Below are the code and all the weights of a small trained network. Each question names an input and a class and asks about switching units off, where a switched-off unit gives its printed mean instead of its output.

import numpy as np


def w(rows, s, z=0):
    codes = np.array(rows[::2]) - 128.0
    scale = np.full(codes.shape[1], s)
    scale[-1] = z or s
    return codes * scale


def f(y):
    return np.maximum(y, 0)


def log_softmax(a):
    a = a - a.max(-1, keepdims=True)
    return a - np.log(np.exp(a).sum(-1, keepdims=True))


def net(x, mask):
    res = np.array(x, float).reshape(1, 5) / 4 @ E
    y = f(res @ A[0][:, :-1].T + A[0][:, -1])
    res = res + np.where(mask, y, B[0][:, -1]) @ B[0][:, :-1]
    return log_softmax(res[-1] @ U[:, :-1].T + U[:, -1])


A, B = {}, {}
E = w([
[103,99,249,168,154,32,124,109,146,17],'x0',
[137,172,116,100,221,122,69,57,177,86],'x1',
[138,150,142,127,116,139,144,104,87,125],'x2',
[108,117,118,153,160,139,166,128,146,121],'x3',
[245,166,175,76,171,57,215,167,143,103],'x4',
],0.014)
A[0] = w([
[178,197,120,82,158,172,107,119,159,164,82],'n0',
[138,244,20,61,201,155,109,95,174,212,134],'n1',
[170,204,94,34,155,146,212,104,159,188,200],'n2',
[20,149,18,119,134,211,35,72,107,146,253],'n3',
[61,140,178,162,197,92,37,121,84,23,182],'n4',
[147,95,56,132,61,174,190,254,66,253,232],'n5',
[105,85,111,200,46,96,113,143,99,151,216],'n6',
[123,25,194,165,97,90,159,222,58,93,131],'n7',
],0.0083,0.0036)
B[0] = w([
[116,149,136,131,173,120,110,170,67,121,174],'n0',
[113,141,97,142,111,111,101,172,86,70,226],'n1',
[114,160,126,122,129,54,85,146,121,91,210],'n2',
[154,77,123,95,106,155,103,61,95,64,249],'n3',
[124,140,163,134,162,181,137,65,179,198,202],'n4',
[239,152,189,162,152,146,93,119,213,175,251],'n5',
[114,128,160,85,95,155,177,134,110,208,187],'n6',
[126,65,55,38,8,108,151,134,114,60,197],'n7',
],0.012,0.021)
U = w([
[167,129,105,147,152,224,94,62,174,179,227],'0',
[141,111,49,62,84,147,126,98,126,6,171],'1',
[160,247,160,92,169,76,152,125,242,137,188],'2',
[101,202,44,126,167,87,111,199,110,83,3],'3',
[21,97,56,107,49,184,160,98,127,182,67],'4',
],0.011,0.0027)

Each question gives the input, the list of numbers given to net, and the class t.
The units are the neurons (one row each of A and B). Each row of codes is followed by its name. A weight is (code - 128) times the scale printed after its matrix; where a second scale follows, it is the last column's (A, B and U).
mask holds one flag per neuron, in row order. A switched-off neuron (its flag False) gives its mean, the last column of its row in B, instead of its output. The means were averaged over made-up inputs and are rounded, as every weight is.
A unit's drop is (log p(t) with every unit on - log p(t) with that unit switched off) / (log p(t) with every unit on - log p(t) with every unit switched off).
The circuit of an input: a set's keep is (log p(t) with only the set's units on - log p(t) with every unit switched off) / (log p(t) with every unit on - log p(t) with every unit switched off). Starting from all 8 units, units are removed one at a time, each time the one whose removal leaves the highest keep (on an exact tie, the one counted first), for as long as the keep stays at least 0.8.
units of the circuit, in order: the units of the circuit, biggest drop first
unit that matters most: the unit with the biggest drop
k most important neurons: the k neurons with the biggest drops, biggest first
drop when u is switched off: that unit's drop, to one decimal
input [-5,2,-1,4,1], class 3: units of the circuit, in order : n7, n1, n2
input [-4,-8,-3,-5,0], class 0: units of the circuit, in order : n5
input [-1,2,-4,5,2], class 3: 4 most important neurons : n5, n3, n7, n4
input [3,3,-3,0,0], class 0: 2 most important neurons : n2, n4
input [-7,1,-6,-4,7], class 3: 4 most important neurons : n1, n0, n4, n2
input [1,-6,8,-7,-6], class 4: 2 most important neurons : n6, n7
input [2,-1,-2,-4,-1], class 4: 2 most important neurons : n5, n3
input [-6,1,-2,-8,-5], class 1: 3 most important neurons : n3, n1, n4
input [1,4,-4,2,-2], class 0: 4 most important neurons : n7, n4, n2, n1
input [0,-7,4,1,4], class 2: 2 most important neurons : n5, n3
input [2,0,-4,-6,-5], class 4: 2 most important neurons : n5, n6
input [2,2,1,-2,-5], class 0: 2 most important neurons : n7, n4
input [6,-1,2,4,7], class 1: 2 most important neurons : n7, n5
input [7,-7,5,-8,-2], class 4: unit that matters most : n6
input [6,6,6,-8,-1], class 0: 2 most important neurons : n4, n2
input [0,1,7,-4,6], class 3: 3 most important neurons : n5, n4, n3
input [3,1,4,7,-6], class 0: 3 most important neurons : n7, n4, n1
input [5,-5,-3,-1,-3], class 4: drop when n1 is switched off : 0.0
input [-3,-7,3,-6,5], class 2: drop when n5 is switched off : 0.7
input [-3,8,1,4,-3], class 1: drop when n3 is switched off : 0.5
input [-8,-5,7,-8,-7], class 0: unit that matters most : n5
input [-8,-6,-5,4,6], class 2: drop when n5 is switched off : 2.1
